Here is a tiny trained network, its code and every weight. The questions are about switching its units off for an input and a target symbol, where a switched-off unit gives its printed mean instead of its output.

import numpy as np


def w(rows, s, z=0):
    codes = np.array(rows[::2]) - 128.0
    scale = np.full(codes.shape[1], s)
    scale[-1] = z or s
    return codes * scale


def norm(h):
    return h / np.sqrt((h * h).mean(-1, keepdims=True) + 1e-5)


def f(y):
    return np.maximum(y, 0)


def softmax(a):
    e = np.exp(a - a.max(-1, keepdims=True))
    return e / e.sum(-1, keepdims=True)


def log_softmax(a):
    a = a - a.max(-1, keepdims=True)
    return a - np.log(np.exp(a).sum(-1, keepdims=True))


def net(x, mask):
    ids = ['ΓΞΣαβδεζηλμπτψω'.index(c) for c in x.split()]
    T = len(ids)
    res = E[ids] + P[:T]
    u = 0
    for l in range(2):
        q, k, v = (norm(res) @ M[l].T for M in (Q, K, V))
        z = softmax(np.where(np.tri(T) > 0, q @ k.T / 3**0.5, -1e9)) @ v
        res = res + np.where(mask[u], z, O[l][:, -1]) @ O[l][:, :-1]
        u += 1
        y = f(norm(res) @ A[l][:, :-1].T + A[l][:, -1])
        res = res + np.where(mask[u : u + 12], y, B[l][:, -1]) @ B[l][:, :-1]
        u += 12
    return log_softmax(norm(res)[-1] @ U[:, :-1].T + U[:, -1])


Q, K, V, O, A, B = {}, {}, {}, {}, {}, {}
E = w([
[76,59,189,124,109,109],'Γ',
[30,143,147,254,117,127],'Ξ',
[91,101,124,247,209,66],'Σ',
[151,90,70,105,233,80],'α',
[119,79,175,170,195,6],'β',
[85,185,53,231,182,128],'δ',
[43,146,105,185,100,140],'ε',
[114,144,54,155,206,110],'ζ',
[70,139,118,75,72,159],'η',
[91,109,153,2,60,124],'λ',
[143,81,96,15,161,113],'μ',
[112,126,55,28,167,156],'π',
[115,136,78,213,240,71],'τ',
[46,120,166,169,115,138],'ψ',
[81,161,58,111,144,159],'ω',
],0.0047)
P = w([
[162,112,154,138,119,172],'0',
[28,220,135,92,167,131],'1',
[33,101,32,93,127,98],'2',
[185,115,136,144,79,147],'3',
[61,224,127,95,166,123],'4',
[40,115,24,104,132,98],'5',
[196,131,116,143,46,108],'6',
[90,254,158,89,162,114],'7',
[47,116,28,104,136,94],'8',
],0.008)
Q[0] = w([
[135,144,157,123,153,132],'L0H0',
[124,6,82,138,94,110],'L0H0',
[77,106,84,125,137,110],'L0H0',
],0.016)
K[0] = w([
[164,149,151,103,92,68],'L0H0',
[32,82,156,102,255,211],'L0H0',
[138,62,108,166,158,205],'L0H0',
],0.0085)
V[0] = w([
[131,185,169,144,151,176],'L0H0',
[129,119,142,142,158,143],'L0H0',
[137,4,240,98,157,134],'L0H0',
],0.0042)
O[0] = w([
[160,111,176,125,184,163,184],'L0H0',
[138,132,176,131,139,118,174],'L0H0',
[223,254,147,118,69,69,6],'L0H0',
],0.0046,0.0011)
A[0] = w([
[34,143,167,82,69,124,106],'L0N0',
[104,123,125,90,219,156,54],'L0N1',
[83,109,180,185,115,96,139],'L0N2',
[63,56,93,134,151,153,70],'L0N3',
[73,254,166,98,189,69,91],'L0N4',
[99,157,53,108,166,68,62],'L0N5',
[122,143,100,35,98,182,193],'L0N6',
[123,122,79,134,139,176,252],'L0N7',
[105,109,103,39,183,68,162],'L0N8',
[82,149,101,204,112,135,157],'L0N9',
[177,160,147,109,180,182,42],'L0N10',
[96,185,45,101,115,192,65],'L0N11',
],0.006,0.0028)
B[0] = w([
[145,146,81,103,226,118,190],'L0N0',
[86,112,170,166,112,113,177],'L0N1',
[159,180,60,116,138,160,166],'L0N2',
[167,210,132,141,96,93,202],'L0N3',
[173,62,117,97,115,254,253],'L0N4',
[104,174,111,61,111,161,229],'L0N5',
[141,142,112,217,124,154,191],'L0N6',
[176,111,177,93,119,102,228],'L0N7',
[97,171,90,148,146,169,236],'L0N8',
[142,116,93,59,149,156,210],'L0N9',
[144,168,157,157,137,83,137],'L0N10',
[130,75,172,150,158,70,198],'L0N11',
],0.0057,0.0053)
Q[1] = w([
[54,163,54,103,110,3],'L1H0',
[102,176,136,91,170,159],'L1H0',
[153,139,159,101,156,200],'L1H0',
],0.013)
K[1] = w([
[142,255,246,158,171,141],'L1H0',
[179,135,95,203,86,80],'L1H0',
[143,64,28,151,33,112],'L1H0',
],0.0079)
V[1] = w([
[128,150,171,240,3,188],'L1H0',
[149,165,36,218,197,167],'L1H0',
[161,76,185,170,135,60],'L1H0',
],0.0068)
O[1] = w([
[179,36,101,175,161,121,188],'L1H0',
[185,122,254,98,149,124,254],'L1H0',
[149,199,105,192,143,87,126],'L1H0',
],0.0083,0.0045)
A[1] = w([
[168,117,157,131,161,154,178],'L1N0',
[10,105,176,125,158,116,102],'L1N1',
[149,110,150,97,37,110,94],'L1N2',
[209,134,155,89,130,169,152],'L1N3',
[173,145,98,176,131,148,100],'L1N4',
[183,123,174,146,23,104,254],'L1N5',
[144,137,63,144,119,101,163],'L1N6',
[104,80,107,125,156,91,152],'L1N7',
[172,98,200,166,88,145,153],'L1N8',
[145,102,162,220,158,52,79],'L1N9',
[130,52,150,93,98,90,185],'L1N10',
[121,178,173,99,142,110,141],'L1N11',
],0.011,0.0044)
B[1] = w([
[119,136,140,110,108,68,229],'L1N0',
[130,128,96,244,68,106,154],'L1N1',
[191,99,180,121,135,160,165],'L1N2',
[107,128,112,150,76,81,254],'L1N3',
[156,145,143,147,150,119,164],'L1N4',
[209,106,115,170,77,224,196],'L1N5',
[151,107,188,127,79,137,182],'L1N6',
[98,140,145,97,125,125,170],'L1N7',
[183,153,54,157,115,217,191],'L1N8',
[149,142,117,120,63,216,157],'L1N9',
[109,192,172,165,163,195,186],'L1N10',
[139,79,115,142,164,157,194],'L1N11',
],0.011,0.0079)
U = w([
[202,124,96,195,79,180,165],'Γ',
[138,74,218,110,166,218,109],'Ξ',
[196,148,212,62,94,90,76],'Σ',
[102,211,103,39,152,190,62],'α',
[159,251,131,170,125,75,23],'β',
[99,71,162,236,99,68,125],'δ',
[43,43,112,116,108,149,181],'ε',
[36,155,72,198,139,187,16],'ζ',
[161,10,113,121,176,105,155],'η',
[133,79,2,108,114,134,75],'λ',
[92,163,74,107,36,69,142],'μ',
[159,92,146,120,125,25,252],'π',
[76,169,248,123,133,114,152],'τ',
[93,100,150,23,81,123,174],'ψ',
[153,123,138,136,252,132,169],'ω',
],0.0098,0.0025)

Each question gives the input, a string of symbols that net reads in full, and the target symbol t.
The units are the heads (3 rows each of Q, K, V and O) and the neurons (one row each of A and B). Each row of codes is followed by its name. A weight is (code - 128) times the scale printed after its matrix; where a second scale follows, it is the last column's (O, A, B and U).
mask holds one flag per unit, layer by layer, with each layer's heads first. A switched-off unit (its flag False) gives its mean, the last column of its rows in O or B, instead of its output. The means were averaged over made-up inputs and are rounded, as every weight is.
A unit's drop is (log p(t) with every unit on - log p(t) with that unit switched off) / (log p(t) with every unit on - log p(t) with every unit switched off).
most important unit: the unit with the biggest drop
k most important neurons: the k neurons with the biggest drops, biggest first
top k neurons in layer l: the k neurons of layer l with the biggest drops, biggest first
input Ξ Γ ω ζ δ, target ζ: 3 most important neurons	(L0N8 L0N6 L0N4)
input δ ψ η, target δ: most important unit	L1N1
input Ξ ω τ ζ δ, target ζ: top 2 neurons in layer 0	(L0N7 L0N6)
input Ξ Γ π Ξ λ Σ ψ μ, target ψ: top 4 neurons in layer 0	(L0N2 L0N4 L0N8 L0N11)
input ζ ζ Ξ ζ μ ψ ω Γ, target ω: top 4 neurons in layer 0	(L0N0 L0N8 L0N4 L0N5)
input α τ τ ω Σ π, target α: 2 most important neurons	(L1N3 L0N8)
input π ζ λ η π ω, target Σ: top 2 neurons in layer 0	(L0N6 L0N4)
input η β ζ Ξ η, target Ξ: top 2 neurons in layer 0	(L0N4 L0N2)
input μ α ζ τ π Σ α Γ α, target ψ: top 2 neurons in layer 0	(L0N4 L0N8)
input μ δ ζ Σ η ψ η δ, target η: 2 most important neurons	(L0N4 L0N6)
input β π ζ ζ β, target ζ: 2 most important neurons	(L0N7 L0N8)
input β ζ λ, target μ: top 3 neurons in layer 1	(L1N10 L1N5 L1N6)
input ε Σ ζ ζ ε, target ζ: top 2 neurons in layer 0	(L0N7 L0N6)
input μ β η η ψ ψ, target ψ: most important unit	L0N4
input λ τ ζ, target ε: 2 most important neurons	(L0N4 L0N8)
input α ζ η ω ψ ψ μ ψ, target μ: 2 most important neurons	(L0N4 L0N6)
input ζ ε λ π ω δ β τ ψ, target β: 3 most important neurons	(L0N4 L0N8 L0N10)
input δ Γ Ξ ω ζ α β ψ δ, target δ: 4 most important neurons	(L1N1 L0N4 L0N11 L0N9)
input ψ ω ε α ζ, target α: 2 most important neurons	(L0N4 L0N5)
input β μ Ξ Ξ η μ, target μ: 2 most important neurons	(L0N8 L0N4)
input ψ τ α α η Ξ, target η: 3 most important neurons	(L0N4 L0N0 L1N3)
